Below are the code and all the weights of a small trained network. Each question names an input and a class and asks about switching units off, where a switched-off unit gives its printed mean instead of its output.

import numpy as np


def w(rows, s, z=0):
    codes = np.array(rows[::2]) - 128.0
    scale = np.full(codes.shape[1], s)
    scale[-1] = z or s
    return codes * scale


def f(y):
    return np.maximum(y, 0)


def log_softmax(a):
    a = a - a.max(-1, keepdims=True)
    return a - np.log(np.exp(a).sum(-1, keepdims=True))


def net(x, mask):
    res = np.array(x, float).reshape(1, 4) / 4 @ E
    y = f(res @ A[0][:, :-1].T + A[0][:, -1])
    res = res + np.where(mask, y, B[0][:, -1]) @ B[0][:, :-1]
    return log_softmax(res[-1] @ U[:, :-1].T + U[:, -1])


A, B = {}, {}
E = w([
[108,92,77,106],'x0',
[105,40,219,94],'x1',
[42,158,182,184],'x2',
[181,156,134,1],'x3',
],0.0082)
A[0] = w([
[180,98,117,200,84],'neuron 0',
[96,173,211,179,129],'neuron 1',
[131,142,121,172,187],'neuron 2',
[191,133,76,55,188],'neuron 3',
[205,91,71,112,144],'neuron 4',
[91,165,169,150,92],'neuron 5',
[97,157,165,134,115],'neuron 6',
[166,134,153,73,200],'neuron 7',
[131,37,145,109,81],'neuron 8',
[104,97,148,99,162],'neuron 9',
[122,148,147,143,101],'neuron 10',
[169,166,172,70,175],'neuron 11',
[129,104,44,200,140],'neuron 12',
[143,131,87,106,231],'neuron 13',
[68,131,171,148,255],'neuron 14',
[207,100,126,105,49],'neuron 15',
[154,191,121,90,181],'neuron 16',
[128,200,188,183,116],'neuron 17',
[156,185,118,76,134],'neuron 18',
[73,116,185,140,176],'neuron 19',
[162,185,121,71,136],'neuron 20',
[186,108,121,112,34],'neuron 21',
[71,55,126,84,183],'neuron 22',
[12,150,116,125,205],'neuron 23',
[191,93,123,91,131],'neuron 24',
[206,172,8,112,220],'neuron 25',
[170,64,44,175,199],'neuron 26',
[145,172,143,168,234],'neuron 27',
[141,186,188,168,83],'neuron 28',
[85,69,224,165,68],'neuron 29',
[119,104,106,179,109],'neuron 30',
[138,60,127,144,235],'neuron 31',
[187,107,169,171,33],'neuron 32',
[106,130,161,98,195],'neuron 33',
[137,91,162,138,139],'neuron 34',
[194,129,65,85,135],'neuron 35',
[188,145,59,190,101],'neuron 36',
[153,151,154,90,104],'neuron 37',
],0.014,0.0025)
B[0] = w([
[104,135,57,105,165],'neuron 0',
[194,220,89,92,206],'neuron 1',
[121,158,92,118,171],'neuron 2',
[182,128,229,186,224],'neuron 3',
[78,141,147,165,198],'neuron 4',
[133,201,130,122,173],'neuron 5',
[124,182,114,114,162],'neuron 6',
[163,148,164,92,190],'neuron 7',
[75,115,160,63,185],'neuron 8',
[88,119,113,74,169],'neuron 9',
[145,154,115,138,146],'neuron 10',
[167,143,159,94,192],'neuron 11',
[27,134,42,144,204],'neuron 12',
[125,113,141,175,177],'neuron 13',
[159,180,153,76,205],'neuron 14',
[124,147,209,113,174],'neuron 15',
[183,127,145,181,184],'neuron 16',
[152,231,100,146,193],'neuron 17',
[183,138,151,174,186],'neuron 18',
[153,140,101,65,197],'neuron 19',
[185,138,157,174,191],'neuron 20',
[116,150,184,124,159],'neuron 21',
[61,127,132,32,196],'neuron 22',
[79,221,180,100,202],'neuron 23',
[129,117,208,107,186],'neuron 24',
[152,26,103,206,250],'neuron 25',
[36,107,53,117,198],'neuron 26',
[143,161,80,146,180],'neuron 27',
[148,195,118,143,172],'neuron 28',
[209,91,128,34,219],'neuron 29',
[111,147,112,78,172],'neuron 30',
[105,109,129,61,179],'neuron 31',
[111,154,132,128,144],'neuron 32',
[104,137,79,101,165],'neuron 33',
[133,107,127,89,162],'neuron 34',
[144,113,207,195,208],'neuron 35',
[92,80,5,147,197],'neuron 36',
[147,143,148,101,163],'neuron 37',
],0.026,0.011)
U = w([
[31,125,255,130,32],'0',
[88,100,40,148,139],'1',
[187,245,81,137,154],'2',
[196,59,125,3,158],'3',
[222,107,173,181,133],'4',
[123,118,121,244,98],'5',
[56,32,144,164,29],'6',
[56,190,202,103,252],'7',
],0.0088,0.0028)

Each question gives the input, the list of numbers given to net, and the class t.
The units are the neurons (one row each of A and B). Each row of codes is followed by its name. A weight is (code - 128) times the scale printed after its matrix; where a second scale follows, it is the last column's (A, B and U).
mask holds one flag per neuron, in row order. A switched-off neuron (its flag False) gives its mean, the last column of its row in B, instead of its output. The means were averaged over made-up inputs and are rounded, as every weight is.
A unit's drop is (log p(t) with every unit on - log p(t) with that unit switched off) / (log p(t) with every unit on - log p(t) with every unit switched off).
The circuit of an input: a set's keep is (log p(t) with only the set's units on - log p(t) with every unit switched off) / (log p(t) with every unit on - log p(t) with every unit switched off). Starting from the 12 units with the biggest drops (on a tie, the unit counted first), units are removed one at a time, each time the one whose removal leaves the highest keep (on an exact tie, the one counted first), for as long as the keep stays at least 0.8.
units of the circuit, in order: the units of the circuit, biggest drop first
most important unit: the unit with the biggest drop
k most important neurons: the k neurons with the biggest drops, biggest first
drop of u: that unit's drop, to one decimal
input [7,2,5,-3], class 3: units of the circuit, in order -> [neuron 29]
input [-4,7,-5,2], class 0: units of the circuit, in order -> [neuron 1; neuron 24]
input [6,-2,-3,2], class 5: units of the circuit, in order -> [neuron 29; neuron 25]
input [-4,8,6,-7], class 2: 4 most important neurons -> [neuron 1; neuron 17; neuron 5; neuron 23]
input [1,-5,-6,-4], class 1: 3 most important neurons -> [neuron 36; neuron 26; neuron 12]
input [-2,-4,1,2], class 4: 2 most important neurons -> [neuron 12; neuron 26]
input [7,5,-6,-7], class 3: 2 most important neurons -> [neuron 31; neuron 8]
input [7,0,4,3], class 7: 3 most important neurons -> [neuron 29; neuron 25; neuron 35]
input [6,5,-7,-8], class 1: 2 most important neurons -> [neuron 26; neuron 12]
input [4,5,-3,-1], class 3: drop of neuron 31 -> 0.1
input [2,8,8,-3], class 3: drop of neuron 29 -> 1.2
input [3,-8,4,5], class 5: drop of neuron 29 -> 0.2
input [0,-8,1,-1], class 1: drop of neuron 36 -> 0.2
input [3,2,-8,4], class 0: most important unit -> neuron 4
